Below are the code and all the weights of a small trained network. Each question names an input and a target symbol and asks about switching units off, where a switched-off unit gives its printed mean instead of its output.

import numpy as np


def w(rows, s, z=0):
    codes = np.array(rows[::2]) - 128.0
    scale = np.full(codes.shape[1], s)
    scale[-1] = z or s
    return codes * scale


def norm(h):
    return h / np.sqrt((h * h).mean(-1, keepdims=True) + 1e-5)


def f(y):
    return y / 2 * (1 + np.tanh(0.7978845608 * (y + 0.044715 * y**3)))


def softmax(a):
    e = np.exp(a - a.max(-1, keepdims=True))
    return e / e.sum(-1, keepdims=True)


def log_softmax(a):
    a = a - a.max(-1, keepdims=True)
    return a - np.log(np.exp(a).sum(-1, keepdims=True))


def net(x, mask):
    ids = ['ΞΩαγδεζθμ'.index(c) for c in x.split()]
    T = len(ids)
    res = E[ids] + P[:T]
    u = 0
    for l in range(2):
        q, k, v = (norm(res) @ M[l].T for M in (Q, K, V))
        z = softmax(np.where(np.tri(T) > 0, q @ k.T / 4**0.5, -1e9)) @ v
        res = res + np.where(mask[u], z, O[l][:, -1]) @ O[l][:, :-1]
        u += 1
        y = f(norm(res) @ A[l][:, :-1].T + A[l][:, -1])
        res = res + np.where(mask[u : u + 8], y, B[l][:, -1]) @ B[l][:, :-1]
        u += 8
    return log_softmax(norm(res)[-1] @ U[:, :-1].T + U[:, -1])


Q, K, V, O, A, B = {}, {}, {}, {}, {}, {}
E = w([
[143,102,156,139],'Ξ',
[125,156,160,106],'Ω',
[160,108,147,86],'α',
[156,132,160,173],'γ',
[219,147,102,112],'δ',
[33,124,69,144],'ε',
[250,60,182,78],'ζ',
[184,162,149,164],'θ',
[113,90,108,27],'μ',
],0.022)
P = w([
[65,2,49,199],'0',
[83,79,62,93],'1',
[103,84,84,103],'2',
[103,88,109,112],'3',
[142,98,141,127],'4',
[139,104,158,124],'5',
[140,110,170,123],'6',
[154,127,180,114],'7',
[153,135,194,100],'8',
[132,139,155,100],'9',
[122,96,176,161],'10',
[112,138,136,122],'11',
],0.0051)
Q[0] = w([
[84,108,78,139],'0.h1',
[203,94,111,148],'0.h1',
[166,33,155,119],'0.h1',
[226,159,252,98],'0.h1',
],0.012)
K[0] = w([
[144,87,84,182],'0.h1',
[84,180,176,187],'0.h1',
[115,105,250,148],'0.h1',
[97,200,249,16],'0.h1',
],0.011)
V[0] = w([
[78,240,126,2],'0.h1',
[95,163,252,118],'0.h1',
[105,55,152,121],'0.h1',
[112,47,213,69],'0.h1',
],0.0084)
O[0] = w([
[107,51,37,247,89],'0.h1',
[42,74,254,213,253],'0.h1',
[90,127,129,97,161],'0.h1',
[141,80,226,64,254],'0.h1',
],0.0078,0.0043)
A[0] = w([
[225,249,192,196,88],'0.n1',
[59,71,67,91,2],'0.n2',
[186,207,107,48,161],'0.n3',
[158,70,167,216,30],'0.n4',
[164,129,105,116,69],'0.n5',
[179,121,10,75,234],'0.n6',
[183,201,64,212,157],'0.n7',
[2,209,72,170,85],'0.n8',
],0.0074,0.0009)
B[0] = w([
[165,244,215,173,254],'0.n1',
[129,211,202,110,127],'0.n2',
[100,72,14,173,233],'0.n3',
[177,202,13,147,239],'0.n4',
[124,136,83,88,123],'0.n5',
[188,86,109,90,162],'0.n6',
[88,218,203,143,129],'0.n7',
[156,211,52,1,133],'0.n8',
],0.0092,0.0037)
Q[1] = w([
[124,117,216,145],'1.h1',
[156,137,68,80],'1.h1',
[92,74,169,143],'1.h1',
[98,93,50,2],'1.h1',
],0.017)
K[1] = w([
[172,136,156,45],'1.h1',
[148,121,60,154],'1.h1',
[117,133,213,91],'1.h1',
[10,9,92,176],'1.h1',
],0.014)
V[1] = w([
[159,134,98,77],'1.h1',
[71,96,148,254],'1.h1',
[105,141,222,125],'1.h1',
[29,152,160,104],'1.h1',
],0.0094)
O[1] = w([
[133,141,161,170,160],'1.h1',
[101,122,96,1,2],'1.h1',
[159,71,61,157,212],'1.h1',
[160,182,46,134,93],'1.h1',
],0.0085,0.0053)
A[1] = w([
[139,202,125,111,169],'1.n1',
[108,119,93,74,2],'1.n2',
[78,42,92,57,139],'1.n3',
[102,90,13,234,71],'1.n4',
[112,203,187,137,19],'1.n5',
[9,145,180,180,179],'1.n6',
[130,107,197,145,155],'1.n7',
[84,63,135,244,139],'1.n8',
],0.015,0.0031)
B[1] = w([
[157,98,140,99,162],'1.n1',
[112,48,106,166,135],'1.n2',
[133,127,33,196,169],'1.n3',
[96,113,246,149,200],'1.n4',
[36,70,91,186,171],'1.n5',
[244,233,157,94,173],'1.n6',
[72,147,129,99,224],'1.n7',
[132,17,207,234,254],'1.n8',
],0.014,0.0094)
U = w([
[69,120,181,62,124],'Ξ',
[124,92,131,131,3],'Ω',
[111,32,134,119,88],'α',
[8,147,139,157,159],'γ',
[218,145,129,140,186],'δ',
[109,173,115,102,200],'ε',
[175,92,161,68,88],'ζ',
[118,205,109,199,85],'θ',
[139,83,62,189,112],'μ',
],0.013,0.0051)

Each question gives the input, a string of symbols that net reads in full, and the target symbol t.
The units are the heads (4 rows each of Q, K, V and O) and the neurons (one row each of A and B). Each row of codes is followed by its name. A weight is (code - 128) times the scale printed after its matrix; where a second scale follows, it is the last column's (O, A, B and U).
mask holds one flag per unit, layer by layer, with each layer's heads first. A switched-off unit (its flag False) gives its mean, the last column of its rows in O or B, instead of its output. The means were averaged over made-up inputs and are rounded, as every weight is.
A unit's drop is (log p(t) with every unit on - log p(t) with that unit switched off) / (log p(t) with every unit on - log p(t) with every unit switched off).
The circuit of an input: a set's keep is (log p(t) with only the set's units on - log p(t) with every unit switched off) / (log p(t) with every unit on - log p(t) with every unit switched off). Starting from the 12 units with the biggest drops (on a tie, the unit counted first), units are removed one at a time, each time the one whose removal leaves the highest keep (on an exact tie, the one counted first), for as long as the keep stays at least 0.8.
circuit, biggest first: the units of the circuit, biggest drop first
unit that matters most: the unit with the biggest drop
top k neurons: the k neurons with the biggest drops, biggest first
k most important neurons of layer l: the k neurons of layer l with the biggest drops, biggest first
drop of u: that unit's drop, to one decimal
input δ θ θ δ, target θ: unit that matters most : 0.h1
input μ γ θ, target θ: 2 most important neurons of layer 0 : 0.n1; 0.n7
input Ω γ ζ Ξ δ, target α: circuit, biggest first : 0.h1; 1.h1
input Ω γ γ, target μ: circuit, biggest first : 1.h1; 1.n3
input ζ ε Ξ, target Ξ: top 2 neurons : 1.n8; 1.n7
input δ α μ μ γ θ Ξ δ μ, target γ: 3 most important neurons of layer 0 : 0.n1; 0.n4; 0.n3
input γ θ γ, target θ: circuit, biggest first : 0.h1; 1.n8
input δ γ Ξ γ μ δ Ξ δ γ δ, target γ: top 4 neurons : 1.n5; 1.n6; 1.n7; 1.n8
input δ θ θ θ γ δ, target θ: 3 most important neurons of layer 0 : 0.n7; 0.n1; 0.n3
input γ θ μ, target μ: top 4 neurons : 0.n1; 0.n3; 1.n3; 0.n4
input μ ε Ξ γ θ, target θ: circuit, biggest first : 1.n8; 1.n5; 0.h1
input θ γ γ γ Ξ, target Ξ: circuit, biggest first : 0.h1; 1.n8; 1.n7
input δ γ ε Ξ γ δ, target γ: 4 most important neurons of layer 1 : 1.n5; 1.n6; 1.n8; 1.n7
input γ ε μ, target μ: top neuron : 0.n1
input θ γ γ, target γ: top 2 neurons : 1.n5; 1.n8
input δ γ μ δ γ θ ε, target ε: top 2 neurons : 1.n8; 0.n8
input μ ζ ζ ε γ γ, target γ: circuit, biggest first : 1.n5; 1.n8; 1.n7; 0.h1
input θ γ ε, target ε: drop of 1.n8 : 0.7
